Below is a small trained network, with its code and all its weights. Each question gives an input and a target symbol and asks what happens when units are switched off, that is, made to give their printed mean instead of their output.

import numpy as np


def w(rows, s, z=0):
    codes = np.array(rows[::2]) - 128.0
    scale = np.full(codes.shape[1], s)
    scale[-1] = z or s
    return codes * scale


def norm(h):
    return h / np.sqrt((h * h).mean(-1, keepdims=True) + 1e-5)


def f(y):
    return np.maximum(y, 0)


def softmax(a):
    e = np.exp(a - a.max(-1, keepdims=True))
    return e / e.sum(-1, keepdims=True)


def log_softmax(a):
    a = a - a.max(-1, keepdims=True)
    return a - np.log(np.exp(a).sum(-1, keepdims=True))


def net(x, mask):
    ids = ['ΘΞΨαβλτ'.index(c) for c in x.split()]
    T = len(ids)
    res = E[ids] + P[:T]
    r = norm(res)
    for j in range(2):
        rows = slice(2 * j, 2 * j + 2)
        q, k, v = (r @ M[0][rows].T for M in (Q, K, V))
        z = softmax(np.where(np.tri(T) > 0, q @ k.T / 2**0.5, -1e9)) @ v
        o = O[0][rows]
        res = res + np.where(mask[j], z, o[:, -1]) @ o[:, :-1]
    y = f(norm(res) @ A[0][:, :-1].T + A[0][:, -1])
    res = res + np.where(mask[2:26], y, B[0][:, -1]) @ B[0][:, :-1]
    return log_softmax(norm(res)[-1] @ U[:, :-1].T + U[:, -1])


Q, K, V, O, A, B = {}, {}, {}, {}, {}, {}
E = w([
[94,213,93,20,92,193],'Θ',
[97,119,11,54,58,102],'Ξ',
[116,161,21,8,106,117],'Ψ',
[54,183,12,103,87,7],'α',
[89,182,127,70,28,50],'β',
[98,64,103,174,65,227],'λ',
[3,160,47,218,137,124],'τ',
],0.0039)
P = w([
[94,111,138,2,66,149],'0',
[59,172,229,137,180,141],'1',
[150,78,118,159,128,26],'2',
[71,79,159,140,138,119],'3',
[154,98,140,164,139,75],'4',
[100,104,142,129,126,138],'5',
[157,114,140,171,144,115],'6',
[117,123,128,121,125,147],'7',
[177,124,116,160,131,130],'8',
[128,137,103,111,114,161],'9',
[197,140,80,153,123,160],'10',
[148,148,75,102,103,173],'11',
[183,97,133,184,148,207],'12',
],0.0074)
Q[0] = w([
[124,247,88,80,117,69],'head 1',
[189,194,61,149,139,175],'head 1',
[252,184,139,183,133,106],'head 2',
[250,36,206,151,213,95],'head 2',
],0.013)
K[0] = w([
[89,196,91,134,22,78],'head 1',
[148,170,44,144,100,214],'head 1',
[137,142,180,41,15,91],'head 2',
[140,113,249,124,165,44],'head 2',
],0.012)
V[0] = w([
[158,94,118,50,254,133],'head 1',
[158,81,249,104,59,160],'head 1',
[177,80,169,178,83,211],'head 2',
[187,94,242,65,77,94],'head 2',
],0.0095)
O[0] = w([
[158,50,253,42,131,23,44],'head 1',
[78,199,36,93,123,61,37],'head 1',
[37,67,224,171,72,111,1],'head 2',
[216,126,131,174,3,219,20],'head 2',
],0.005,0.0044)
A[0] = w([
[161,182,165,186,119,77,22],'neuron 1',
[84,143,168,175,199,95,73],'neuron 2',
[185,150,171,128,108,97,21],'neuron 3',
[106,135,54,168,104,115,211],'neuron 4',
[168,172,126,66,136,115,150],'neuron 5',
[78,108,129,88,82,131,89],'neuron 6',
[157,75,149,186,127,118,146],'neuron 7',
[79,138,123,151,97,82,62],'neuron 8',
[32,90,190,140,67,137,7],'neuron 9',
[253,135,137,153,59,165,47],'neuron 10',
[100,66,80,121,137,74,134],'neuron 11',
[148,109,163,62,125,110,93],'neuron 12',
[84,125,148,140,185,170,150],'neuron 13',
[151,112,86,133,44,125,126],'neuron 14',
[121,102,81,106,148,123,86],'neuron 15',
[59,160,190,150,136,114,171],'neuron 16',
[116,81,115,180,82,140,151],'neuron 17',
[224,112,134,196,184,196,195],'neuron 18',
[164,127,167,88,168,91,89],'neuron 19',
[175,120,112,78,76,140,124],'neuron 20',
[226,107,49,160,27,99,220],'neuron 21',
[118,178,131,218,153,110,175],'neuron 22',
[92,83,161,144,155,110,88],'neuron 23',
[186,123,93,175,160,83,139],'neuron 24',
],0.0071,0.0013)
B[0] = w([
[82,162,98,32,129,112,132],'neuron 1',
[40,134,118,104,199,81,176],'neuron 2',
[173,77,125,164,161,109,135],'neuron 3',
[176,152,133,78,117,168,209],'neuron 4',
[124,45,175,174,84,128,205],'neuron 5',
[143,196,148,124,114,66,153],'neuron 6',
[113,163,107,50,71,133,143],'neuron 7',
[137,97,155,133,160,112,144],'neuron 8',
[187,27,53,126,38,114,152],'neuron 9',
[212,156,149,249,125,98,219],'neuron 10',
[96,72,140,205,136,166,171],'neuron 11',
[181,163,106,86,149,132,145],'neuron 12',
[140,119,113,189,103,102,198],'neuron 13',
[143,158,103,198,161,169,172],'neuron 14',
[124,170,189,117,96,118,180],'neuron 15',
[141,105,58,113,171,79,166],'neuron 16',
[209,188,141,97,144,112,151],'neuron 17',
[175,179,108,220,158,109,254],'neuron 18',
[143,132,87,102,163,173,147],'neuron 19',
[99,112,134,123,198,120,187],'neuron 20',
[71,224,67,59,118,229,241],'neuron 21',
[141,45,168,130,119,150,182],'neuron 22',
[143,183,106,89,105,160,149],'neuron 23',
[173,183,135,127,60,130,190],'neuron 24',
],0.011,0.0053)
U = w([
[127,250,62,56,103,191,200],'Θ',
[191,163,122,253,166,147,140],'Ξ',
[191,71,187,48,181,156,219],'Ψ',
[110,181,201,103,85,50,166],'α',
[155,66,22,109,62,61,95],'β',
[23,146,85,117,230,88,247],'λ',
[79,121,165,143,96,151,33],'τ',
],0.0061,0.0011)

Each question gives the input, a string of symbols that net reads in full, and the target symbol t.
The units are the heads (2 rows each of Q, K, V and O) and the neurons (one row each of A and B). Each row of codes is followed by its name. A weight is (code - 128) times the scale printed after its matrix; where a second scale follows, it is the last column's (O, A, B and U).
mask holds one flag per unit, heads first, then neurons. A switched-off unit (its flag False) gives its mean, the last column of its rows in O or B, instead of its output. The means were averaged over made-up inputs and are rounded, as every weight is.
A unit's drop is (log p(t) with every unit on - log p(t) with that unit switched off) / (log p(t) with every unit on - log p(t) with every unit switched off).
The circuit of an input: a set's keep is (log p(t) with only the set's units on - log p(t) with every unit switched off) / (log p(t) with every unit on - log p(t) with every unit switched off). Starting from the 12 units with the biggest drops (on a tie, the unit counted first), units are removed one at a time, each time the one whose removal leaves the highest keep (on an exact tie, the one counted first), for as long as the keep stays at least 0.8.
units of the circuit, in order: the units of the circuit, biggest drop first
most important unit: the unit with the biggest drop
k most important neurons: the k neurons with the biggest drops, biggest first
heads that matter: for each layer, one digit per head in row order, 1 if its drop is at least 0.15 and else 0, layers parted by /
drop of u: that unit's drop, to one decimal
input τ Ψ τ α τ Θ α Θ τ β, target λ: heads that matter => 01
input Θ Ξ Θ Θ Θ α Θ β Ξ Θ Ξ Θ, target τ: 3 most important neurons => (neuron 18; neuron 21; neuron 10)
input Ξ τ Ξ Θ τ α, target λ: units of the circuit, in order => (head 2; neuron 2)
input λ Θ Θ α Θ β Ψ λ Θ Ξ, target β: units of the circuit, in order => (head 2; neuron 9; neuron 21; neuron 18)
input Ψ τ Θ τ λ Θ Θ τ Θ Ψ Θ Θ, target Ψ: most important unit => head 1
input β α τ, target Θ: heads that matter => 00
input β τ λ λ, target λ: units of the circuit, in order => (head 2; neuron 2)
input Θ Θ Ψ Ψ, target Ψ: units of the circuit, in order => (head 1; neuron 18)
input α Ψ Ξ β Θ Ψ τ τ Ψ λ, target λ: heads that matter => 01
input α τ Θ α τ λ Θ Θ Θ Θ, target α: heads that matter => 11
input β Θ τ λ Ψ, target Θ: heads that matter => 10
input τ τ Θ Ψ Ψ β α Θ Θ Θ, target α: 2 most important neurons => (neuron 21; neuron 18)
input Θ α Θ Ξ Θ Ψ Θ Θ Θ Ψ, target Ψ: 2 most important neurons => (neuron 21; neuron 18)
input Θ τ α τ τ Θ Θ Ξ, target τ: 3 most important neurons => (neuron 18; neuron 10; neuron 21)
input τ Ψ Ξ, target Θ: units of the circuit, in order => (neuron 21)
input Θ α λ Ψ, target β: heads that matter => 01
input Ψ Ξ Θ Θ τ Θ α α Θ Ξ α Θ, target Ξ: heads that matter => 10
input τ α Ψ τ β, target Θ: heads that matter => 10
input λ Θ Θ β, target Θ: heads that matter => 11
input β Θ Ψ, target Θ: units of the circuit, in order => (neuron 21; neuron 18)
input Θ τ β τ τ τ τ τ β β, target λ: heads that matter => 01
input τ τ λ τ β Ψ τ Θ Θ Ξ, target τ: most important unit => head 2
input τ τ Ψ Θ λ α, target β: drop of head 2 => 1.2
input Θ α β λ τ Ψ λ Θ, target β: drop of head 2 => 0.9
input τ Ψ α, target Θ: drop of neuron 21 => 0.3
input τ Θ τ Θ Θ λ Θ Ξ, target β: drop of neuron 10 => 0.1
